Below is a small trained network, with its code and all its weights. Each question gives an input and a class and asks what happens when units are switched off, that is, made to give their printed mean instead of their output.

import numpy as np


def w(rows, s, z=0):
    codes = np.array(rows[::2]) - 128.0
    scale = np.full(codes.shape[1], s)
    scale[-1] = z or s
    return codes * scale


def f(y):
    return np.maximum(y, 0)


def log_softmax(a):
    a = a - a.max(-1, keepdims=True)
    return a - np.log(np.exp(a).sum(-1, keepdims=True))


def net(x, mask):
    res = np.array(x, float).reshape(1, 5) / 4 @ E
    y = f(res @ A[0][:, :-1].T + A[0][:, -1])
    res = res + np.where(mask, y, B[0][:, -1]) @ B[0][:, :-1]
    return log_softmax(res[-1] @ U[:, :-1].T + U[:, -1])


A, B = {}, {}
E = w([
[134,130,123],'x0',
[131,129,128],'x1',
[136,255,198],'x2',
[69,180,11],'x3',
[129,129,126],'x4',
],0.008)
A[0] = w([
[178,118,242,138],'neuron 0',
[72,144,68,161],'neuron 1',
[103,172,76,46],'neuron 2',
[68,119,28,72],'neuron 3',
[119,165,146,220],'neuron 4',
[102,99,128,45],'neuron 5',
[79,96,113,141],'neuron 6',
[85,122,109,110],'neuron 7',
[70,141,95,59],'neuron 8',
[172,223,37,106],'neuron 9',
[128,34,135,102],'neuron 10',
[111,57,144,191],'neuron 11',
[120,239,242,155],'neuron 12',
[17,184,164,172],'neuron 13',
[48,63,61,64],'neuron 14',
[150,74,221,202],'neuron 15',
[32,139,95,134],'neuron 16',
[85,160,88,48],'neuron 17',
[147,170,213,92],'neuron 18',
[177,31,125,200],'neuron 19',
[81,68,10,169],'neuron 20',
[131,189,159,4],'neuron 21',
],0.012,0.0043)
B[0] = w([
[68,170,147,229],'neuron 0',
[81,195,169,194],'neuron 1',
[152,104,254,161],'neuron 2',
[124,150,158,204],'neuron 3',
[134,106,84,180],'neuron 4',
[223,112,129,135],'neuron 5',
[225,223,124,164],'neuron 6',
[111,179,179,150],'neuron 7',
[126,139,238,155],'neuron 8',
[129,199,143,190],'neuron 9',
[241,226,155,187],'neuron 10',
[152,171,97,190],'neuron 11',
[212,188,78,254],'neuron 12',
[204,171,79,182],'neuron 13',
[189,131,127,200],'neuron 14',
[11,247,150,227],'neuron 15',
[90,154,144,181],'neuron 16',
[142,117,245,156],'neuron 17',
[217,156,117,194],'neuron 18',
[161,254,118,217],'neuron 19',
[147,187,120,245],'neuron 20',
[195,91,145,155],'neuron 21',
],0.0061,0.01)
U = w([
[133,146,117,220],'0',
[149,137,146,191],'1',
[107,143,244,95],'2',
[225,135,91,1],'3',
[120,142,91,193],'4',
[89,92,93,105],'5',
[19,52,76,80],'6',
],0.011,0.0079)

Each question gives the input, the list of numbers given to net, and the class t.
The units are the neurons (one row each of A and B). Each row of codes is followed by its name. A weight is (code - 128) times the scale printed after its matrix; where a second scale follows, it is the last column's (A, B and U).
mask holds one flag per neuron, in row order. A switched-off neuron (its flag False) gives its mean, the last column of its row in B, instead of its output. The means were averaged over made-up inputs and are rounded, as every weight is.
A unit's drop is (log p(t) with every unit on - log p(t) with that unit switched off) / (log p(t) with every unit on - log p(t) with every unit switched off).
The circuit of an input: a set's keep is (log p(t) with only the set's units on - log p(t) with every unit switched off) / (log p(t) with every unit on - log p(t) with every unit switched off). Starting from the 12 units with the biggest drops (on a tie, the unit counted first), units are removed one at a time, each time the one whose removal leaves the highest keep (on an exact tie, the one counted first), for as long as the keep stays at least 0.8.
units of the circuit, in order: the units of the circuit, biggest drop first
unit that matters most: the unit with the biggest drop
k most important neurons: the k neurons with the biggest drops, biggest first
drop when u is switched off: that unit's drop, to one decimal
input [3,5,8,4,-2], class 3: units of the circuit, in order : neuron 12; neuron 13
input [4,-6,6,-5,2], class 3: 2 most important neurons : neuron 12; neuron 18
input [6,7,7,-1,6], class 3: units of the circuit, in order : neuron 12; neuron 18
input [-6,6,5,7,1], class 2: units of the circuit, in order : neuron 2; neuron 17
input [5,6,-8,-1,5], class 3: unit that matters most : neuron 10
input [1,-4,-8,4,5], class 3: units of the circuit, in order : neuron 14; neuron 15
input [1,-3,3,8,4], class 2: units of the circuit, in order : neuron 2; neuron 17; neuron 8
input [-4,0,6,-5,-6], class 0: 3 most important neurons : neuron 12; neuron 15; neuron 0
input [1,-4,8,-8,8], class 0: units of the circuit, in order : neuron 12; neuron 15; neuron 2
input [-6,-5,-3,8,-1], class 2: drop when neuron 2 is switched off : 0.1
input [3,4,-8,1,-7], class 3: drop when neuron 14 is switched off : 0.2
input [-2,0,7,3,-1], class 3: drop when neuron 12 is switched off : 0.3
